[115  44 116 115 125 117 179 106 143 125 151 121 129  92 111  91 219 135
  97  97 158 110  98 109 130 123 140  91 160 113 170 113 144 173 173 145
 175 144 208 123  81 142 119 135 125 160 117 153 133 112 153 100 104 120
 112] = bavo
[115  48  99 122 118 151 169 110 141 137 141 110 160 102 125  91 205 156
  97  90 196 112  70 109 111 154 126  59 174 137 140 104 157 183 158 172
 178 147 162 109  74 167  80 125 147 134  98 161 129 109 153  91 106 128
 114] = Kufar
[115  53 119 116 134 111 173 110 141 125 147 116 141  95 125  74 206 135
 113 112 158 113  83  97 122 154 140  91 137 102 169 139 165 174 158 145
 152 144 195 105  72 141 113 133 120 160 120 138 146 109 153  88 105 121
 112] = somi
[115  48 116 114 121 117 169 110 141 125 149 121 141  92 125  99 206 135
 103 101 158 113  83  97 122 151 140  91 136 113 170 133 157 170 158 145
 162 132 188 108  72 142 108 125 125 173 117 138 133  95 154  88 105 128
 114] = Peran
[132  52 142 104 125 117 169  82 141 108 144 121 147  92 125  91 206 135
  97 106 140 113  86 114 111 168 140  91 140 113 170 139 157 181 155 130
 159 144 175 109  72 142 129 125 128 148 129 145 133 109 145  95 106 119
 114] = ter
[105  68 151 104 126 110 167  98 124 123 153 124 145  77 125  91 194 138
 117 100 142 113  83  98  99 154 140 104 140 111 146 139 138 177 128 145
 145 123 180 134  72 139  71 133 121 147 111 138  97  71 145  92  99 129
 134] = Geb
[122  44 116 117 125  97 170 110 141 125 151 121 140  92 110  91 206 135
  82 101 164 131  83 109 128 154 140  91 140 118 170 139 159 154 158 145
 162 144 186 110  59 142 113 137 140 160 117 138 133 108 153 106 108 128
 114] = Fusu
[130  48  95 115 123 117 169 110 141 125 151 121 133  82 125  86 213 135
  85 101 158 114  83 111 152 147 131  91 165 127 172 127 157 152 161 143
 153 144 186 117  72 142 113 133 125 163 117 138 133  92 153  92 105 128
 114] = panos
[115  48 116 115 125 128 182 112 144 119 151 121 141  92 110 105 211 135
  97 101 158 113  83 116 122 150 156  91 135 113 174 139 151 174 158 147
 162 149 186 110  88 151 114 133 125 160 117 138 133 117 153  92  96 128
 114] = kib
len: [105  68 151 104 126 110 167  98]
8
len: [115  48  99 122 118 151 169 110 141 137 141 110 160 102 125  91 205 156
  97  90 196 112  70 109 111 154]
26
len: [105  68 151 104 126 110 167  98 124 123 153 124 145  77 125  91 194 138
 117 100]
20
len: [115  44 116 115 125 117 179 106 143 125 151 121 129  92 111]
15
len: [105  68 151 104 126 110 167  98 124 123 153 124 145]
13

[132  82 105 200 135] -> Rerut
[124 190  90 195 165] -> Nisop
[ 94  27 198  44 105] -> Kiz
len: [132  82]
2
len: [132  82 105 200]
4
len: [ 94  27 198  44]
4
len: [ 94  27 198  44 105]
5
len: [94]
1
len: [124 190  90]
3
len: [124 190  90 195 165]
5

[113 143 129 136 124 150 122 110 128 121 127] = tova
[127 144  62 129 161  74 148 146 129 137 162] = Fab
[125 131 150  95  48 133 112 134 119 132 151] = kov
[121 146 116 160 145 136 142 107 137 128 163] = zipe
[111 142 134 127 130 121 161 129 134 116 140] = nenas
[125 184  75 138 101 159 168 171 149 193 141] = Rala
[115 112 106 164 150 110 155  76 128  91 171] = Mim
[ 91 142 134 127 130 121 161 129 134 116 140] = zam
[111 140 110 110 136 150 138 117 121 113 112] = didos
[142 131 150  95  48 133 112 134 119 132 151] = situ
len: [142 131 150  95]
4
len: [111 140 110 110]
4

[124 129 137 123 127 130 135 125 123 138 109 124 124 121 137 128 124 129
 192 134 116 130 136 129 120 138 133 137 115 127 126 129 132 127 117 121
 130 137 126 146 126] : vum
[117 119 138 124 137 130 129 126 124 138 110 124 126 119 138 128 127 122
 175 131 118 131 132 128 126 132 133 132 119 133 129 128 136 128 123 118
 126 137 125 138 123] : fiko
[143 143 133 111  35 121 136 129 123 141 103 111 128 149 143 128 113 128
 120 158 108 135 143 135 104 130 135 138 131 109 132 135 122 111 121 128
 138 146 139 141 109] : mik
[116 112 141 106 128 134 130 136 135 140 112 129 141 119 141 134 119 108
 203 125 119 152 128 129 128 125 133 131 113 147 156 114 146 132 127 119
 107 143 125 134 117] : Naze
[143 143 133 111  35 121 136 129 123 141 103 111 128 149 143 128 113 128
 120 158 108 135 143 135 104 130 135 138 131 109 132 135 122 131 133 119
 123 141 125 126 125] : zirez
len: [124 129 137 123 127 130 135 125 123 138 109 124 124 121 137 128 124 129
 192]
19
len: [116 112 141 106 128 134 130 136 135 140 112 129 141 119 141 134 119 108
 203 125 119 152 128 129 128 125 133 131 113 147 156 114 146]
33

[161 208 188 113  65 102 136] -> dedev
[178 196 179 107  63  96 127] -> Vaz
[149 216 194  95  63 121 121] -> bikor
[156 209 183 114  58 138 144] -> kod
[151 215 193 130  50 138 140] -> tibu
[123 211 204 112  59 127 135] -> pap
len: [161 208 188 113  65 102 136]
7
len: [149 216 194  95  63 121]
6

[121 101  82  55 141 167 121 105 145 192 151 178  97  82 141 151  91 149
  93  98 188 119 136  93 134 128 153 124 102 196 167 129 134 130  79 183
  87 120 170 144 148 111  75 128] : mam
[133 159 139 139 102 110  86 118 112 102 129 109 152  86 115 136 136 141
 152 115 126 151 124 110 174 131 123 117 151 102  76  93 136 146 124  88
 134 129 154 144 124 104 156 114] : tovut
[135 176 141 151  93  98  68 110 106  94 122 108 150  68 104 133 144 152
 154 116 127 149 135  98 192 135 130 115 159  92  63  88 135 159 118  73
 139 122 164 163 114 106 152 110] : zas
[116 103  82  54 141 167 103 102 144 184 154 171 104  80 140 148 100 150
 100  98 188 126 131  97 142 120 141 118 101 189 165 112 138 129  77 175
  80 129 177 139 150 105  72 124] : Sase
[110 120 129 135 150 127 111 131 135 117 125 118 121 169 129 101 159 120
 127 154 119 116 126 158 109 104 104 122 114 110 163 118 126 116 131 127
 117 150 116 111 124 144  87 130] : tekin
len: [133 159 139 139 102 110  86 118 112 102 129 109 152  86 115 136 136 141
 152 115 126 151 124]
23
len: [110 120 129 135 150 127 111 131 135 117 125 118 121 169 129 101 159 120
 127 154 119 116 126 158]
24
len: [133 159 139 139 102 110  86 118 112 102 129 109 152  86 115 136 136 141
 152 115 126 151 124 110 174 131 123 117 151 102  76  93 136 146 124  88
 134 129 154 144 124 104 156 114]
44
len: [121 101  82  55 141 167 121 105 145 192 151 178  97  82 141 151  91 149
  93  98 188 119 136  93 134 128 153 124 102 196 167 129 134 130  79 183
  87]
37
len: [110 120 129 135 150 127 111 131 135 117 125 118 121 169 129 101 159 120
 127 154 119 116 126 158 109 104 104 122 114 110 163 118 126 116 131 127
 117 150 116 111 124 144  87 130]
44

